Here is a tiny trained network, its code and every weight. The questions are about switching its units off for an input and a target symbol, where a switched-off unit gives its printed mean instead of its output.

import numpy as np


def w(rows, s, z=0):
    codes = np.array(rows[::2]) - 128.0
    scale = np.full(codes.shape[1], s)
    scale[-1] = z or s
    return codes * scale


def f(y):
    return np.maximum(y, 0)


def softmax(a):
    e = np.exp(a - a.max(-1, keepdims=True))
    return e / e.sum(-1, keepdims=True)


def log_softmax(a):
    a = a - a.max(-1, keepdims=True)
    return a - np.log(np.exp(a).sum(-1, keepdims=True))


def net(x, mask):
    ids = ['γελσφω'.index(c) for c in x.split()]
    T = len(ids)
    res = E[ids] + P[:T]
    u = 0
    for l in range(2):
        q, k, v = (res @ M[l].T for M in (Q, K, V))
        z = softmax(np.where(np.tri(T) > 0, q @ k.T / 4**0.5, -1e9)) @ v
        res = res + np.where(mask[u], z, O[l][:, -1]) @ O[l][:, :-1]
        u += 1
        y = f(res @ A[l][:, :-1].T + A[l][:, -1])
        res = res + np.where(mask[u : u + 12], y, B[l][:, -1]) @ B[l][:, :-1]
        u += 12
    return log_softmax(res[-1] @ U[:, :-1].T + U[:, -1])


Q, K, V, O, A, B = {}, {}, {}, {}, {}, {}
E = w([
[136,170,22],'γ',
[246,66,40],'ε',
[139,151,123],'λ',
[12,12,126],'σ',
[41,106,107],'φ',
[113,169,82],'ω',
],0.012)
P = w([
[2,166,160],'0',
[96,112,48],'1',
[105,108,82],'2',
[114,104,109],'3',
[121,101,127],'4',
[124,100,137],'5',
[128,100,144],'6',
],0.0078)
Q[0] = w([
[53,15,97],'L0H0',
[226,253,99],'L0H0',
[234,253,99],'L0H0',
[129,185,64],'L0H0',
],0.011)
K[0] = w([
[182,3,194],'L0H0',
[108,230,113],'L0H0',
[114,212,115],'L0H0',
[126,166,141],'L0H0',
],0.015)
V[0] = w([
[134,109,11],'L0H0',
[80,186,97],'L0H0',
[80,41,143],'L0H0',
[177,253,155],'L0H0',
],0.011)
O[0] = w([
[255,150,109,205],'L0H0',
[100,226,194,171],'L0H0',
[24,160,17,209],'L0H0',
[135,89,217,2],'L0H0',
],0.0071,0.0097)
A[0] = w([
[69,79,219,125],'L0N0',
[90,77,217,108],'L0N1',
[128,204,123,159],'L0N2',
[194,190,132,253],'L0N3',
[83,162,199,124],'L0N4',
[100,89,178,121],'L0N5',
[119,170,134,100],'L0N6',
[162,203,102,142],'L0N7',
[93,198,191,129],'L0N8',
[140,154,150,65],'L0N9',
[93,119,251,195],'L0N10',
[127,178,104,203],'L0N11',
],0.012,0.0036)
B[0] = w([
[66,187,107,132],'L0N0',
[92,153,88,129],'L0N1',
[110,82,141,214],'L0N2',
[57,51,138,213],'L0N3',
[135,212,171,141],'L0N4',
[83,138,95,129],'L0N5',
[93,98,172,155],'L0N6',
[110,113,173,229],'L0N7',
[86,174,183,150],'L0N8',
[161,107,174,131],'L0N9',
[86,254,86,134],'L0N10',
[114,76,127,254],'L0N11',
],0.0087,0.0094)
Q[1] = w([
[254,209,50],'L1H0',
[91,116,210],'L1H0',
[10,68,253],'L1H0',
[135,173,254],'L1H0',
],0.0053)
K[1] = w([
[254,102,85],'L1H0',
[95,138,156],'L1H0',
[83,176,179],'L1H0',
[136,198,125],'L1H0',
],0.015)
V[1] = w([
[113,9,84],'L1H0',
[74,169,83],'L1H0',
[84,145,55],'L1H0',
[96,130,177],'L1H0',
],0.012)
O[1] = w([
[207,36,6,144],'L1H0',
[183,225,118,254],'L1H0',
[254,204,91,239],'L1H0',
[54,171,90,173],'L1H0',
],0.0075,0.018)
A[1] = w([
[228,153,212,62],'L1N0',
[154,143,236,20],'L1N1',
[207,120,93,237],'L1N2',
[193,119,83,254],'L1N3',
[176,135,60,143],'L1N4',
[151,210,133,170],'L1N5',
[186,147,117,196],'L1N6',
[255,182,113,110],'L1N7',
[166,182,162,175],'L1N8',
[93,195,111,96],'L1N9',
[43,60,200,120],'L1N10',
[112,173,123,104],'L1N11',
],0.0079,0.0063)
B[1] = w([
[175,202,42,143],'L1N0',
[201,144,180,154],'L1N1',
[172,49,165,246],'L1N2',
[195,128,184,250],'L1N3',
[164,97,131,246],'L1N4',
[113,169,90,221],'L1N5',
[103,97,182,200],'L1N6',
[2,59,79,244],'L1N7',
[107,159,118,184],'L1N8',
[139,101,135,197],'L1N9',
[68,10,106,150],'L1N10',
[133,114,170,171],'L1N11',
],0.0078,0.022)
U = w([
[22,40,123,50],'γ',
[176,70,223,253],'ε',
[197,143,153,28],'λ',
[149,121,2,4],'σ',
[49,136,14,227],'φ',
[94,76,213,187],'ω',
],0.0068,0.0037)

Each question gives the input, a string of symbols that net reads in full, and the target symbol t.
The units are the heads (4 rows each of Q, K, V and O) and the neurons (one row each of A and B). Each row of codes is followed by its name. A weight is (code - 128) times the scale printed after its matrix; where a second scale follows, it is the last column's (O, A, B and U).
mask holds one flag per unit, layer by layer, with each layer's heads first. A switched-off unit (its flag False) gives its mean, the last column of its rows in O or B, instead of its output. The means were averaged over made-up inputs and are rounded, as every weight is.
A unit's drop is (log p(t) with every unit on - log p(t) with that unit switched off) / (log p(t) with every unit on - log p(t) with every unit switched off).
The circuit of an input: a set's keep is (log p(t) with only the set's units on - log p(t) with every unit switched off) / (log p(t) with every unit on - log p(t) with every unit switched off). Starting from the 12 units with the biggest drops (on a tie, the unit counted first), units are removed one at a time, each time the one whose removal leaves the highest keep (on an exact tie, the one counted first), for as long as the keep stays at least 0.8.
circuit, biggest first: the units of the circuit, biggest drop first
most important unit: the unit with the biggest drop
top k neurons: the k neurons with the biggest drops, biggest first
k most important neurons of layer l: the k neurons of layer l with the biggest drops, biggest first
drop of u: that unit's drop, to one decimal
input γ ω λ ε λ γ, target γ: circuit, biggest first => (L0H0; L1H0; L1N3)
input ε ε λ, target ε: most important unit => L1H0
input σ σ ω φ φ, target σ: circuit, biggest first => (L0H0; L1H0)
input σ φ σ φ λ, target σ: circuit, biggest first => (L0H0; L1H0)
input ε λ φ γ λ γ, target ε: circuit, biggest first => (L1N7; L1H0; L0H0)
input ω σ φ φ γ, target ω: 2 most important neurons of layer 1 => (L1N7; L1N1)
input ω γ ε φ, target ε: 2 most important neurons of layer 1 => (L1N7; L1N5)
input λ λ ω γ, target λ: top 2 neurons => (L0N10; L1N1)
input λ λ φ λ, target λ: 2 most important neurons of layer 0 => (L0N10; L0N4)
input σ γ λ λ ω, target σ: circuit, biggest first => (L1H0; L0H0)
input λ σ ω, target λ: 3 most important neurons of layer 0 => (L0N10; L0N0; L0N4)
input λ γ ω, target λ: top 4 neurons => (L0N10; L1N1; L0N0; L1N7)
input φ ω λ σ ε ε ω, target φ: 2 most important neurons of layer 0 => (L0N4; L0N8)
input λ φ σ γ γ, target λ: 3 most important neurons of layer 0 => (L0N10; L0N3; L0N4)
input φ λ γ, target φ: 3 most important neurons of layer 0 => (L0N4; L0N8; L0N3)
input γ φ σ σ γ ω, target γ: most important neuron of layer 0 => (L0N3)
input γ λ φ ω, target γ: 2 most important neurons of layer 1 => (L1N10; L1N3)
input ω λ φ φ, target φ: drop of L0N10 => 0.1
input γ γ φ φ λ γ, target γ: drop of L0N7 => 0.1
input σ φ σ ω, target σ: drop of L1N11 => 0.0
input γ γ γ γ λ, target γ: top neuron => (L0N3)
input λ λ ω γ φ λ, target λ: 3 most important neurons of layer 1 => (L1N1; L1N0; L1N7)
